Below is a small trained network, with its code and all its weights. Each question gives an input and a target symbol and asks what happens when units are switched off, that is, made to give their printed mean instead of their output.

import numpy as np


def w(rows, s, z=0):
    codes = np.array(rows[::2]) - 128.0
    scale = np.full(codes.shape[1], s)
    scale[-1] = z or s
    return codes * scale


def f(y):
    return y / 2 * (1 + np.tanh(0.7978845608 * (y + 0.044715 * y**3)))


def softmax(a):
    e = np.exp(a - a.max(-1, keepdims=True))
    return e / e.sum(-1, keepdims=True)


def log_softmax(a):
    a = a - a.max(-1, keepdims=True)
    return a - np.log(np.exp(a).sum(-1, keepdims=True))


def net(x, mask):
    ids = ['ΠΦΨαβγεζμστ'.index(c) for c in x.split()]
    T = len(ids)
    res = E[ids] + P[:T]
    u = 0
    for l in range(2):
        r = res
        for j in range(2):
            rows = slice(3 * j, 3 * j + 3)
            q, k, v = (r @ M[l][rows].T for M in (Q, K, V))
            z = softmax(np.where(np.tri(T) > 0, q @ k.T / 3**0.5, -1e9)) @ v
            o = O[l][rows]
            res = res + np.where(mask[u + j], z, o[:, -1]) @ o[:, :-1]
        u += 2
        y = f(res @ A[l][:, :-1].T + A[l][:, -1])
        res = res + np.where(mask[u : u + 16], y, B[l][:, -1]) @ B[l][:, :-1]
        u += 16
    return log_softmax(res[-1] @ U[:, :-1].T + U[:, -1])


Q, K, V, O, A, B = {}, {}, {}, {}, {}, {}
E = w([
[188,107,159,103,62],'Π',
[185,125,164,134,118],'Φ',
[196,120,94,109,171],'Ψ',
[149,110,101,136,102],'α',
[106,163,156,2,164],'β',
[145,115,112,137,63],'γ',
[152,63,49,64,143],'ε',
[132,48,108,75,108],'ζ',
[94,62,113,144,74],'μ',
[148,89,227,133,65],'σ',
[149,129,199,178,88],'τ',
],0.021)
P = w([
[151,89,2,161,83],'0',
[150,101,35,160,81],'1',
[144,112,67,162,89],'2',
[134,130,83,151,98],'3',
[126,141,97,142,107],'4',
[115,152,111,133,117],'5',
[109,165,124,125,130],'6',
[95,170,125,118,136],'7',
[87,178,130,113,143],'8',
[77,189,139,105,156],'9',
[67,196,153,101,162],'10',
[61,201,157,93,167],'11',
[47,203,153,77,172],'12',
],0.0084)
Q[0] = w([
[155,100,125,126,125],'0.h0',
[155,193,111,103,85],'0.h0',
[87,126,235,134,2],'0.h0',
[116,120,127,135,108],'0.h1',
[92,120,140,146,141],'0.h1',
[109,132,135,140,144],'0.h1',
],0.028)
K[0] = w([
[93,137,136,152,123],'0.h0',
[185,212,122,86,65],'0.h0',
[4,243,214,41,210],'0.h0',
[119,104,138,157,153],'0.h1',
[147,101,129,144,129],'0.h1',
[149,119,123,127,118],'0.h1',
],0.02)
V[0] = w([
[103,163,99,92,123],'0.h0',
[134,151,108,86,133],'0.h0',
[136,148,99,82,131],'0.h0',
[96,254,138,17,112],'0.h1',
[109,30,163,178,163],'0.h1',
[59,180,87,70,101],'0.h1',
],0.0065)
O[0] = w([
[121,157,136,159,74,100],'0.h0',
[109,181,126,145,83,117],'0.h0',
[102,192,115,163,83,121],'0.h0',
[66,198,192,91,192,3],'0.h1',
[157,87,122,177,95,148],'0.h1',
[138,166,254,87,150,68],'0.h1',
],0.005,0.003)
A[0] = w([
[125,122,73,113,173,3],'0.n0',
[193,121,141,78,72,129],'0.n1',
[140,254,117,185,195,9],'0.n2',
[164,85,117,139,103,108],'0.n3',
[134,123,79,208,190,5],'0.n4',
[50,148,84,139,82,104],'0.n5',
[172,117,109,154,137,31],'0.n6',
[141,80,171,163,157,138],'0.n7',
[93,119,136,141,154,8],'0.n8',
[128,172,123,244,139,160],'0.n9',
[68,158,109,223,111,94],'0.n10',
[62,158,193,173,129,203],'0.n11',
[153,123,120,131,106,108],'0.n12',
[156,196,91,102,43,25],'0.n13',
[196,131,139,113,105,207],'0.n14',
[62,115,124,151,134,80],'0.n15',
],0.009,0.0048)
B[0] = w([
[120,189,106,108,18,118],'0.n0',
[86,127,84,178,180,240],'0.n1',
[158,5,115,198,185,122],'0.n2',
[160,105,138,149,144,213],'0.n3',
[3,116,130,240,79,110],'0.n4',
[204,103,159,75,220,136],'0.n5',
[128,148,184,199,102,120],'0.n6',
[123,135,57,87,70,159],'0.n7',
[92,158,230,213,99,97],'0.n8',
[236,164,116,32,61,172],'0.n9',
[199,120,157,66,170,142],'0.n10',
[136,77,119,64,55,192],'0.n11',
[150,131,135,147,145,155],'0.n12',
[109,210,116,150,194,140],'0.n13',
[120,154,57,134,142,255],'0.n14',
[198,103,192,128,154,107],'0.n15',
],0.013,0.005)
Q[1] = w([
[162,68,48,92,101],'1.h0',
[182,187,147,123,112],'1.h0',
[128,84,211,234,72],'1.h0',
[104,101,3,20,114],'1.h1',
[167,216,126,114,143],'1.h1',
[70,132,122,92,176],'1.h1',
],0.023)
K[1] = w([
[72,128,207,106,67],'1.h0',
[110,107,60,86,107],'1.h0',
[201,106,48,237,82],'1.h0',
[60,167,208,1,134],'1.h1',
[112,106,40,77,141],'1.h1',
[131,134,138,147,191],'1.h1',
],0.022)
V[1] = w([
[42,138,104,167,50],'1.h0',
[137,1,173,104,146],'1.h0',
[161,114,233,140,77],'1.h0',
[201,166,96,87,153],'1.h1',
[84,100,161,180,170],'1.h1',
[204,179,191,145,140],'1.h1',
],0.014)
O[1] = w([
[113,120,2,100,153,113],'1.h0',
[210,121,165,182,205,174],'1.h0',
[213,94,84,180,93,82],'1.h0',
[96,127,168,185,109,218],'1.h1',
[144,151,124,64,175,2],'1.h1',
[141,221,78,132,75,65],'1.h1',
],0.0094,0.014)
A[1] = w([
[130,140,136,89,205,47],'1.n0',
[147,119,99,172,143,80],'1.n1',
[90,106,170,127,113,75],'1.n2',
[147,164,169,105,116,119],'1.n3',
[189,125,144,140,103,2],'1.n4',
[125,175,124,67,131,69],'1.n5',
[81,214,129,96,101,217],'1.n6',
[68,255,146,71,148,61],'1.n7',
[72,114,147,162,80,123],'1.n8',
[197,176,137,69,109,48],'1.n9',
[188,138,120,138,175,88],'1.n10',
[143,93,84,107,160,104],'1.n11',
[150,139,115,96,193,244],'1.n12',
[82,134,64,121,153,94],'1.n13',
[158,194,130,163,100,75],'1.n14',
[175,127,74,129,111,23],'1.n15',
],0.012,0.0077)
B[1] = w([
[215,103,49,201,156,163],'1.n0',
[133,142,126,80,81,201],'1.n1',
[113,110,21,122,152,172],'1.n2',
[177,113,137,138,121,156],'1.n3',
[93,171,82,148,164,181],'1.n4',
[109,69,144,90,157,135],'1.n5',
[195,236,226,32,181,185],'1.n6',
[28,49,6,228,5,176],'1.n7',
[187,159,92,99,225,253],'1.n8',
[78,129,10,119,138,145],'1.n9',
[121,83,97,49,110,172],'1.n10',
[137,226,122,144,94,180],'1.n11',
[6,148,241,142,63,200],'1.n12',
[191,101,172,107,122,168],'1.n13',
[119,65,116,79,132,168],'1.n14',
[101,105,162,160,179,161],'1.n15',
],0.015,0.011)
U = w([
[101,253,102,161,170,72],'Π',
[162,200,155,125,166,114],'Φ',
[85,179,147,193,195,124],'Ψ',
[126,199,138,128,186,101],'α',
[80,141,85,125,126,3],'β',
[143,201,154,148,70,230],'γ',
[107,174,127,114,161,89],'ε',
[96,131,107,98,210,29],'ζ',
[149,83,159,79,135,95],'μ',
[185,142,88,175,124,249],'σ',
[146,162,106,63,129,56],'τ',
],0.0065,0.0046)

Each question gives the input, a string of symbols that net reads in full, and the target symbol t.
The units are the heads (3 rows each of Q, K, V and O) and the neurons (one row each of A and B). Each row of codes is followed by its name. A weight is (code - 128) times the scale printed after its matrix; where a second scale follows, it is the last column's (O, A, B and U).
mask holds one flag per unit, layer by layer, with each layer's heads first. A switched-off unit (its flag False) gives its mean, the last column of its rows in O or B, instead of its output. The means were averaged over made-up inputs and are rounded, as every weight is.
A unit's drop is (log p(t) with every unit on - log p(t) with that unit switched off) / (log p(t) with every unit on - log p(t) with every unit switched off).
The circuit of an input: a set's keep is (log p(t) with only the set's units on - log p(t) with every unit switched off) / (log p(t) with every unit on - log p(t) with every unit switched off). Starting from the 12 units with the biggest drops (on a tie, the unit counted first), units are removed one at a time, each time the one whose removal leaves the highest keep (on an exact tie, the one counted first), for as long as the keep stays at least 0.8.
circuit, biggest first: the units of the circuit, biggest drop first
top k neurons: the k neurons with the biggest drops, biggest first
k most important neurons of layer l: the k neurons of layer l with the biggest drops, biggest first
heads that matter: for each layer, one digit per head in row order, 1 if its drop is at least 0.15 and else 0, layers parted by /
input Ψ Π τ α μ τ σ τ μ, target σ: circuit, biggest first => (1.h0)
input σ ζ τ ε α β Ψ, target Ψ: top 2 neurons => (0.n2, 0.n9)
input ε τ Φ τ μ ε ζ γ μ Φ ζ α, target Ψ: circuit, biggest first => (1.n12, 1.h0, 0.n9, 1.h1)
input Π Ψ μ τ τ ζ σ Ψ Φ, target γ: top 2 neurons => (1.n8, 1.n12)
input σ α σ γ ε Π Π, target ζ: 3 most important neurons of layer 1 => (1.n8, 1.n2, 1.n6)
input τ γ μ ε τ τ σ ε Φ Ψ γ ε, target ζ: heads that matter => 01 / 11
input ζ ε Ψ ε γ ζ Φ α, target Ψ: heads that matter => 00 / 10
input μ σ μ ε Π τ, target σ: circuit, biggest first => (1.n12, 1.h0, 0.n11)
input Ψ β τ ε Ψ ζ γ, target γ: 3 most important neurons of layer 0 => (0.n13, 0.n9, 0.n5)
input Ψ ε τ Ψ σ, target σ: circuit, biggest first => (1.n12, 1.h0)
input τ ζ σ Π, target γ: 2 most important neurons of layer 1 => (1.n11, 1.n12)
input α ε γ ζ τ μ Ψ σ τ γ ε, target σ: 2 most important neurons of layer 0 => (0.n1, 0.n2)
input μ α Φ γ Ψ σ Φ Π Ψ σ σ τ γ, target σ: 3 most important neurons of layer 0 => (0.n1, 0.n9, 0.n11)
input Ψ σ τ τ Ψ α α Φ σ Φ τ τ Π, target σ: 2 most important neurons of layer 0 => (0.n11, 0.n9)
input γ γ ε τ σ τ α μ ζ, target μ: 3 most important neurons of layer 0 => (0.n14, 0.n7, 0.n5)
input Π ζ ε β μ τ τ ζ Φ α Φ, target Φ: 4 most important neurons of layer 0 => (0.n14, 0.n1, 0.n2, 0.n11)
input σ Φ Φ ε ζ τ Φ, target σ: 2 most important neurons of layer 0 => (0.n9, 0.n13)
input ε Φ μ σ Ψ σ Φ α ζ, target Ψ: 2 most important neurons of layer 0 => (0.n14, 0.n1)
input Π σ ε σ σ Φ γ σ Ψ τ Π τ, target σ: circuit, biggest first => (0.n11, 1.h0)
input τ μ β ζ, target ζ: circuit, biggest first => (1.h0, 1.n2, 1.n8)
input α ζ τ τ Ψ μ, target σ: circuit, biggest first => (1.n12, 1.h0)
input Φ τ ε τ α σ γ α, target γ: heads that matter => 10 / 10
input σ γ τ Π Ψ γ ζ α Π ζ σ Π α, target γ: heads that matter => 00 / 10
input σ Ψ τ γ τ β Φ, target Φ: 2 most important neurons of layer 1 => (1.n7, 1.n6)
input σ τ μ ε τ Π ζ σ ζ γ ε Φ, target ζ: heads that matter => 01 / 11
input Π Π μ Φ, target μ: top 3 neurons => (1.n10, 0.n14, 0.n5)
